Each row is followed by its group and then its class within the group.
[ -4  -1  -9   4 -17 -11  12  -3 -10  -2   4  14  11  -6 -18 -18   0  -2
   1  -8   5   4  -8  -5] : [69] > J399
[  1   7   1   5  -9  -2  14   5   0  -9  -9  14   7 -23 -17  18   8  -1
   8 -12  11   2 -17  10] : [71] > j113
[-10  -2 -11   0  -5 -13  21   5   0   7   3  20   5 -17  10  -5   5  -6
   8 -10   2   8   9  11] : [72] > j800
[  4   2 -23   1 -20  -3  18   9  -4   3 -10   8   7 -34   8 -36   5 -14
  -1  -7  25  17  -5  19] : [71] > j223
[  9   5  -1  -6   2   6  -5  18  -4  -9   1  12   0 -44   7  11   9   8
  -8  -4   7  19  -6   9] : [70] > j43
[  3   1  -5   3  -7  -7  16  -3   3   6   9  15   7 -10   3  15   9   8
  -4  -7  -2  -2  -3  -2] : [72] > j800
[ -3   2 -12   1 -11 -22  23   3  -4   7  -4   6  20   4  -5 -17   0  -7
   8  -4 -12   1  -5   1] : [72] > j893
[ -8  -6  -9  -6   2 -15  12  10   4  -8  -1   5   7  -1  -2 -30  -1   7
   2  -4   6   2  -5  -4] : [69] > J399
[ -1   2  -3  -2  -5 -24   0  17  -8  -1 -17  19  -3 -17   7   7   2   9
  10  -8  -9   7  -4   2] : [70] > j43
[  2  10  -6   6  -7  12  -1  28 -14 -11  -1  17   0 -46   5   7  10   4
   1 -12  10  15  -2  -5] : [70] > j43
[ -4  -6  -6  -3  -3 -11   3   3  -5  -6  -2  11  -2 -24  -5  -4  -1   0
   3  -4   5   3  -9   3] : [71] > j113
[ 13  -6  25   0   6  24 -12  -6   0 -10   6   2  -9 -16 -24  53   4  20
  -3 -11   0 -12 -11  -3] : [69] > j944
[ -7   9 -10   3 -10  -8 -31  13   3  -8 -14   9  -2 -53   1 -30  10 -22
 -11  -4  28   7  -1  25] : [71] > j223
[  6   6   4  10 -20   7  19   4  -6   1   4   8   5  12 -12  22   2   3
   5 -10  -7  -5  -8  -2] : [72] > j893
[  0   1  12   2  -7   5  23   2   5  -3  -2  25   0  -6 -22  -2   5  -1
  10 -14   2   2 -10 -14] : [69] > J399
[  2   5  -7  -1  -3 -10  21   3   2   4   4   3  11   7 -25  -3   5 -10
  15 -10  -7  -2   2 -11] : [72] > j893
[  6   8  -4  -8  -1  -5  21   6   9  10   3  14   5  13  10  12   2  -3
  11 -10 -14  -6  -6 -10] : [72] > j800
[  8   4   8   6  12  17 -14  10   2   1   5  10   1 -25 -10  28   9  16
   9  -9  -1   3  -4   3] : [70] > j836
[  1  -1  -3   7   1   4  16  -5   0  -5  -6  11   9 -14  -8 -31   1  -5
   3 -10  15  12  -4  13] : [69] > j944
[ -1   0  12  -6  -3  -6  10 -14  -2   8   5  20  -1  -1   6  37  10  -1
   9  -4   3   2   0  -4] : [72] > j800

Each row is followed by its group and then its class within the group.
[ -5   0  -5  -1  -3  -3   4 -22  -6   3   4   0  -2   2   0  -5   6   3
  -1  -2  -2  -2   1  -3] : (76) > C
[  9   0 -10   6  -9  -4  -7 -15  20  -3   3  -7  -1   0  -3  -3 -11  -7
   0   7   3   0  -4  -7] : (76) > E
[  8   0   8   0  -7  -8 -13  29  37  -2 -12 -15   0  -4   1  10  -2  -8
   5   1  -4  -5  -7  -2] : (70) > G
[ -2   9   0   5  -8  -6  -5  23  21   3  -8 -11   5   0  -7   1   7  -9
  -1  -8   2  -4  -4  -6] : (70) > G
[  7  13   2  -4 -17  -2   4  -8   1   0 -10 -10   5  18   9  -4   9   1
   1  -7  -7  -6  -3  -3] : (76) > S
[  6   4  -5   0 -15   2   1 -16  -5  -1  -1 -10  -6  16  14  11 -15   0
   4   1  -1  -8   1  -4] : (76) > C
[  4   0 -10   1  -5  -4   3 -26  -1  -5   2  -1  -2   7  10   5   0   1
   2  -1   5  -7   1  -1] : (76) > C
[ 11  20   0 -10 -11  -2  -7 -23  20  -3 -15  -6   3  19 -24 -16   6  -1
   2  -4  -5  -5  -4  -4] : (76) > S
[ -1  16  -9  -3 -24  -2   6 -23  -3  -4  -1 -13  -1  22  11  -4  -2   0
   2  -5  -1  -5  -3  -4] : (76) > E
[  0  15   6  -4  -4  -4  -9  39  30   0 -10 -12   5   4  -7   6  -5  -1
   3  -5  -8  -3  -5   1] : (70) > H
[ 15  11   0  -2 -20  -3  -4  -6   7   0  -5  -2  -2  24  -3   8   2  -3
   9  -7   3  -5  -5  -7] : (76) > S
[  1  21   0 -11 -22   1 -11  44  27  -1 -18 -28  -1  31   7  17  -6   0
   4 -10 -14 -16  -8  -1] : (70) > H
[ 15  14  -6  -1 -22  -4  -3 -10   8  -1   1 -16   2  18   7  -2  -2  -2
   4   5  -9  -7  -5  -5] : (76) > S
[ -4  12   6  -1  -6 -12   2  27  15   5  -3  -6  11  18  -1   8   7   6
  -4 -11   9  -6  -4  -4] : (70) > H
[ 32  41  -4 -13 -43 -10 -13   2  32   0 -23 -29   1  54   9   5 -12   0
   6  -8 -13 -19 -10  -6] : (76) > S
[ -2   0   6  -1   5  -3  -8  19  19   2  -8  -4   6   2   4  11   4   4
  -6  -7 -13   1   1   3] : (70) > H
[ -8  -1  -4   4  -7  -5  -7  35  18  -1 -11 -19  -2   5   5  18   4  -2
   4 -13 -14  -8  -8  -6] : (70) > G
[ -1   3   1   5   0  -5  -3  31  14  -2   5  -6   8  -6  -4  17   0   0
   2  -6 -14   2  -5  -1] : (70) > G
